Each row has a class, written after it.
[ 254  -69  -24   23  -37  138  -34 -253 -113   93  220   -5   39  -57
   77  130  298  225   31  -27 -169 -132   48   73   62  276  227   46
 -182  133  -35  200]
K701
[  80   35   22  -93  -97   86  -56   34   18  -16  161   28  -72  104
  -56    0  151   -9   -7 -152 -175   51  133  -53   75  139  299  171
 -199   84   28   26]
K25
[  66  -84   70   -2   49  100  113  108   20    6  -41  -54  -21  278
   21   11  101  -12  102 -179 -201   85  190   51  -36   -6  114  -60
  -35   56  105   -8]
K25
[  65  -26   -2  -14 -139   66  -51  -42  141   67  -38   65   53  -29
  -10  -96  -43   80   26  -22   71  -79   58   41  -37  -63   70  183
   22  -54   78    0]
K454
[ -83  -28 -102   57   57  -61   24   31   37 -171 -293  -79 -105  -27
  129 -197  -18    5  -34  240  -38   75   23   70  -99  215 -225   30
  112  -81  -27   11]
K701
[-110   69 -130  -64   81  143 -135  126   37 -282 -330  -13  107 -421
  -72 -167 -219   87  265  349   95   90 -260   99  -42  133  -85  -91
 -232 -281  338   -5]
K787
[ 200 -112  123   58 -105   99   12   49  131   72  -56    4  130 -116
   32  -87  -26  129  147   49   16  123   80  135   16 -154   26  159
   64  -55  167  -11]
K406
[ -43  -86  -66  -57  316  -53   99   55 -170  248  -56  -26   -2   -1
  -20  227   -6 -100   72 -229  -87  200 -188  -80   81  276 -128 -315
    1  207  -48   -1]
K787
[  80  -21  126  -23 -122   23   46 -207  -31  -94    3    4   48  118
   22 -238  122   98  123   58  -21 -131  216   62  -51 -166   69  128
  106 -131  -18 -107]
K775
[ 229 -383   18 -139 -295  120   15   51  106 -145   37 -115    2   98
  -22 -277  152  -11  277 -242 -151   11  147  142  -98 -137  320  206
   27  -66  241  168]
K529
[-206  241 -130   14   31  -16  -74 -193 -132 -252  -24   13   27  307
  110 -328  298  -30 -143  -48 -102 -169  222 -118   72 -228  205  232
  -26  -67 -317 -210]
K206
[-157  111   36   53   -6   37   50  -32   85  124  234  120  248  -13
 -136  204  -14  214  133  270 -165  243 -456   47  162  180  -37 -421
  159 -163  112 -200]
K775
[ 113   77  -43  -28  -73   36  -59  -28   92   30  -25   46  111  -23
    0 -106    8   -7  -12  -60   30  -85   58  -63  -53 -144  215  246
  -30   30   56  -59]
K787
[  -5 -140  213  -33  148   13  127  -43 -113   72  -71  -73  -21  -18
   89  195   88  -85  170  -31 -171  224  -93  -28  -96   15 -116 -157
   73  171 -104  -28]
K206
[ -45  264  100 -142  137   91 -215   10   33 -111 -135 -205 -107 -290
  118  -35    0   67  -34  314   98  -81 -202   21  -56  -80 -326  102
  -92 -178   30 -206]
K109
[  22  -13  -20  124 -116 -143 -132  -75  -31  -69   31   14  -19   20
    2  139   -5  -20  115  -40   22  -45   28   58  217 -302 -215 -126
   -9   93   39   72]
K701
[ 261 -275  -66  -89 -259  115   57   50   48   78   48   32   32 -191
  -53  -59  122  155   73  -58 -154   69 -159   58  -47  290  325  -36
   81  -36  143  380]
K406
[ 117   67  149  -34  -37  -43 -159 -220    6  130  203  -34  -49   48
  116   47  235  -22  -78  -15   23 -121  226   20   27  -31  -79  271
   69   36 -100 -123]
K701
[ 122   57  363  252 -197   30  172 -239   99 -226 -277   77  307 -124
   95  -89   -6   46  384  295  101 -131  141 -230 -134 -600 -409  421
  189  455 -503   10]
K406
[-105  -61  -32  341  202  129   35  116 -112  -10  -48 -159 -260   47
 -229  189 -154 -156  201 -160 -279  336 -100   -9  232  411   49  -27
 -273  381   95  -52]
K206
[ -76   40  -28  -93   36   -6   57   51 -120 -107   21 -110 -112  173
   26  -65  175  -92  -13    0 -182   14  -33 -138  -70   89   80  -61
   -8   10  -27  -60]
K109
[ 256  -12  100  -66    7   62    4  -83  184  133  -37 -154  -17   95
  107  -56  106  183  152   95 -110    9  125  250   41   55 -111    8
  147  -98  221   16]
K529
[-20 -26 -89   0   9  35 -20  41  13  40 -72  52 -27 -59  42 -65  -2 -15
  28 108 -14  -3 -61  -7 -40 146 -25  32 -32  19  76 -25]
K819
[ -35 -220  -49   50   14   54   38   -4  -23   88   21  -10    4  150
   10  164  -53   20   78  -80 -176  190  -56  125  -35  195   67 -128
  -40 -112  115  124]
K787
[ 118  -26  -23 -143  -83  171   32   53  127  -79  -14  -24  152 -129
   -2  -82  -31  209  152  172  -66    3  -83   72  -70   91   97   36
   25 -228   70  183]
K529
[ 216  202   86 -345  524  -72   27 -146  192  230  133  -32  163  -54
  -78   69   15  207  -18  -15  -10 -220  -33  -16  199   16 -127  186
  317 -299 -247 -308]
K775
[ -30 -216 -104 -140   58   55  -13   46   64   10  -22  112   65  204
    2 -154   49 -134   50 -356 -190  202  180   18  -18  133  320  -26
 -195  125  230  -95]
K109
[  49  125   22   78  -17   62 -160 -172   96   33  157    6   62 -182
  172  -93   -1   74 -309  189  163 -157  107   69  -39  -29 -151   94
  -24  -92   29   60]
K529
[  16   46  178  -34 -162   92    0  -71   45 -252   26 -212   46   62
   92   59   37  280   56   64 -104    3  -79  126  -34 -348  -50 -187
  -20 -305  -47  131]
K819
[ -96 -220   27  -43   62  -49  -28  -73  -88   65   30   36   -7   69
   63  153  -17  -42   84  -13  -83  207 -145   66  -29   -4 -146 -189
  -63 -129   82   48]
K246
[ -97  -68  106   24  -74 -125   46 -338  -65  -43  -28   15  -69  201
   90  -41  141  -78  -84 -169  -76   -8   74  -33  -90 -136   23    8
   45  190 -277   15]
K787
[  15   68    4  -90  -23   17  -79 -135   91  138   17   98   72    4
  138  -95    9   80 -140   96   99  -66   96   25  -49  -26  -13  170
  -44 -116   51  -65]
K246
[-128    9  -63  -35   42    5    6 -106 -117 -147  -33 -100 -245  167
  -67 -137   76 -107  181  -45  -72 -119    5 -154 -268   40   41  120
    6    8 -178  -65]
K25
[  35  107  127 -159   48   97 -124 -110  148  159  155  101  144 -156
   52   64   -9   71 -109  149  110  -92  -18   22  -24  -28    0  143
 -117 -151  105  -34]
K109
[-169  -48  123  359 -237 -327  -91  -44 -213 -247 -367   56   41   43
  119  384  169 -286  261 -211   27  228  -51  -67  -95 -806 -225 -146
  414  446 -678 -173]
K819
[ -20   26   10 -129   35   66  -35  -20   69 -106  -14  -68  -25  -98
   -9  111   34   99   59   56  -56  -33 -197   65 -147   71   50 -249
  -54  -94   77   58]
K454
[ -33   85   76   10 -116  101  172  -22  136 -226 -124   40  450   23
   28   58   19  261  174  234  -68   76 -128   49  -52 -169   74 -254
   -1 -145   38  169]
K25
[  69  -75  -80  -43  123   80   63  112  -52  -44    7 -102  127 -202
  -13  156  -58  169  135  125  -86  114 -252  101  102  185   -1 -214
  -14 -122   93   63]
K246
[   0   61 -148   19  -62   27  -36   35   43   20   -9    3  -18   98
   66   12   57   44 -146   81  -31  -82   56   -5  -65  200   62  206
   59 -119 -119   99]
K25
[ -59  -18   25 -118 -146   97   56   43   64  -31 -230   92   56  -14
  240 -197  -47  112  -90  232   10   25   75   95  -92   -2 -162  -17
   12 -111  -17  154]
K206
[ 134  -41 -315 -143   11  -14 -126  222   29 -180    0 -106  258 -497
  -71  115 -103  333   28  235  243  -57 -527  131   -4  203   16 -100
 -141 -467  306   -4]
K454
[ -26   53   11  -33   82  148   76  -49  -28   92   24   18   41  146
   25 -120   -7  -61   78  -85 -117  -16  142  -50   53  -66  206   93
 -174  171   87  -78]
K787
[  60 -118   11  -11   16  129   46   50   61 -114  -98 -141   43 -105
   -3   64  -62  117  193  121 -124   89 -193  119  -65  107  -38 -173
  -88  -97  180  171]
K775
[  70  -50    5   30 -178   95   -1   94  -32   78    5   32   -9  -81
   25   -6   -6  -37  -23   34   18    5   31  -21  -30   53   63  116
  -12   56  -23  188]
K775
[ 141 -249  -17    4 -158   25  129   90  -30   99   94  -78 -113  340
  -87  -58  161   19   68 -460 -189   22  133   81  154   90  121 -111
  146  154  -40  169]
K206
[  81  -67   65   50 -100   15  -39    8   39  -61  -48  -47  -21 -134
  -22   -3   26   63  129   51   -8   41  -75   57  -14   14 -100  -43
   46   -1   89  -24]
K775
[ -10 -471 -266   43  -59  -61 -132  189   57  -98 -235   84 -214 -308
   95  154 -153 -162  140    9  -65  191 -276  140 -191  190 -245 -167
   49  165  -86  437]
K406
[  65 -235  -21   30 -899  -54  -98 -156  109 -379 -261  122  148  168
   19 -249   27  203 -110 -332  126  -45   74  121 -180 -259   13 -113
   54   40 -254  571]
K109
[  68 -136   -4  -59 -136  -46  -35 -147   52    3 -245 -135  -87 -135
  -36 -113  -48   38  263 -170   73  -54 -110   59 -109 -184  -60  -42
  182   52   26  107]
K701
[   2   29   37  -34   58  126   40   41   44   15    5   -7   34   60
  -14  -56   -7  -10  168  -72 -108   45   83  -13   51  -86  102    6
 -114  156   74  -49]
K701
[  98 -180  125   49   57  -86   82  -15  -42  154  -69   40  136  -43
  -30  388  -56   74  260 -192  -28  190  -47    2  158  -82 -255 -277
   26  127  -28  212]
K701
[   8  278  107   59  -67  -42 -201 -135  -96  -70  -89 -122 -325   16
   80  -32   35  -36  249  327  187 -365  233   74 -156 -232 -572   65
  364  -37 -268 -182]
K529
[   4 -333   93 -163  -64  159  -28   69  -34  -39  -58  199  167 -206
  -10   24 -171  -37  545  158 -148  272  -91   65  -66 -114 -120 -106
    8 -158   83  170]
K775
[ -43 -246   47   18    9   63  125  150  -51  -26 -125   34  -33   21
  -31  182  -39   -6  250  -60 -211  286 -118   72  -69   92    6 -278
   12   26   43  137]
K25
[ 421  -42  347  -57 -254  205   38   -7  331   64  -54  133  136 -270
 -124  -50   33  271  322  161    1 -102  154   12  -66    3   17  434
  147  -20   19  156]
K701
[ 312   29 -125 -123  155  142 -295 -128  -21   27  153 -218 -265 -164
 -151   99  241   18  -36 -276   -3 -365  171  250   -9  486  286  -80
  -27  -77   85  317]
K406
[ -54   53  -47 -153  106   89   67   67  -12 -208 -132  -73   64 -115
   45    0   17   75  103  220  -97  -54 -113  -69  -66   65   60  -66
  -93 -182   67   97]
K246
[  71  -59   76  133   92  -31   22 -107   -4 -205 -137 -145 -157  -19
 -120   21   -6   71  260  176 -143   26 -312  -15  -26   74 -324  -47
 -115  110   63  -61]
K109
[ -53  -89   18 -112  168  -14    4   43  -34   63  -19  138   58 -105
  -60  126  -28  -54   74   -6  -32  104 -121  -72   11  189  -96 -185
 -101  -33  186  -54]
K529
[  93 -496  126  161 -198  368  420   74  238  -91 -311  -96  279  119
  181 -368  -92  329  378  -98 -177  257  299  456   46 -184  227  -39
   10   66  159  345]
K819
[  22  127  112  -43   72  162  -95   78  159  -25 -173  -94   95  136
  345  -79  -34  111 -238    3  -87   57  327  226   78 -394  -67  299
   14 -168  -77 -255]
K25
[-373   17 -224  424  223  -92  172  129   89  159 -467  -18 -503  420
   26 -155 -299 -406 -314 -348 -183  420  -68 -186  -18  249 -263 -146
 -234  852 -210  184]
K25
[ 139  -16   65   30  -60   26  -24  -35   82   -1  -79  -24  -13 -111
   56  -83   42  139   92  171   35   -1   58  100  -34   59 -141   35
   97  -97   94   26]
K246
[ -20  -36  -28  107  184   24  195  222 -123  -78   25 -186  138  179
  -17   33   33 -135   73 -330  -92  217  177   -6  -26 -128  346 -141
   34  187   66 -304]
K25
[  91  -87  -71   34 -122   69  -66   54  140   36  -89   31  -16  -14
   13    4   -8   33   42   -2 -100   63   -3   78    1  153   86   83
  -40    7  184  118]
K206
[   3  -29  -30  -43    0   59   15  101   48  -65  -60 -101   40 -200
  -87  165 -104   69   72   50   85  -11 -190   35 -103  122   26  -70
    1 -109  -14  212]
K406
[  95    7  -72  -69  -29   23  -43 -123   83  102   11   61   71  -30
   32  -61   63  131  -35    8   -2  -58   22   -7   17  191   82   99
  -76  -38  131   10]
K454
[ 198 -170 -364   -1  173 -210 -263   14  -49   95  -22   87 -189 -450
 -129  183 -134   -6  294 -106  292  -52 -431   51  -47  280 -422 -313
 -198  414   93  -13]
K246
[  34  -60  -35   -3  -62   97  -37   67  136 -193  -76 -104  -65 -222
  -10    1   15  123  135  248  -28  -56 -188   71 -194  169  -85  -85
  112 -204   34  235]
K246
[ 160   -8  215 -263 -103   55  -89 -122   76   91   58  -72  -75 -118
  166  -65  254   -6  110   92    8  -90  182   62 -248   23   26   84
  196 -100   20   22]
K819
[  30  212  182  -30  350  -52 -118  -37   98   64  191 -114  -86  -40
  142  175   57  -14 -298    8   82    8  124   63  -35  -56 -289 -133
   25  -37 -151 -127]
K454
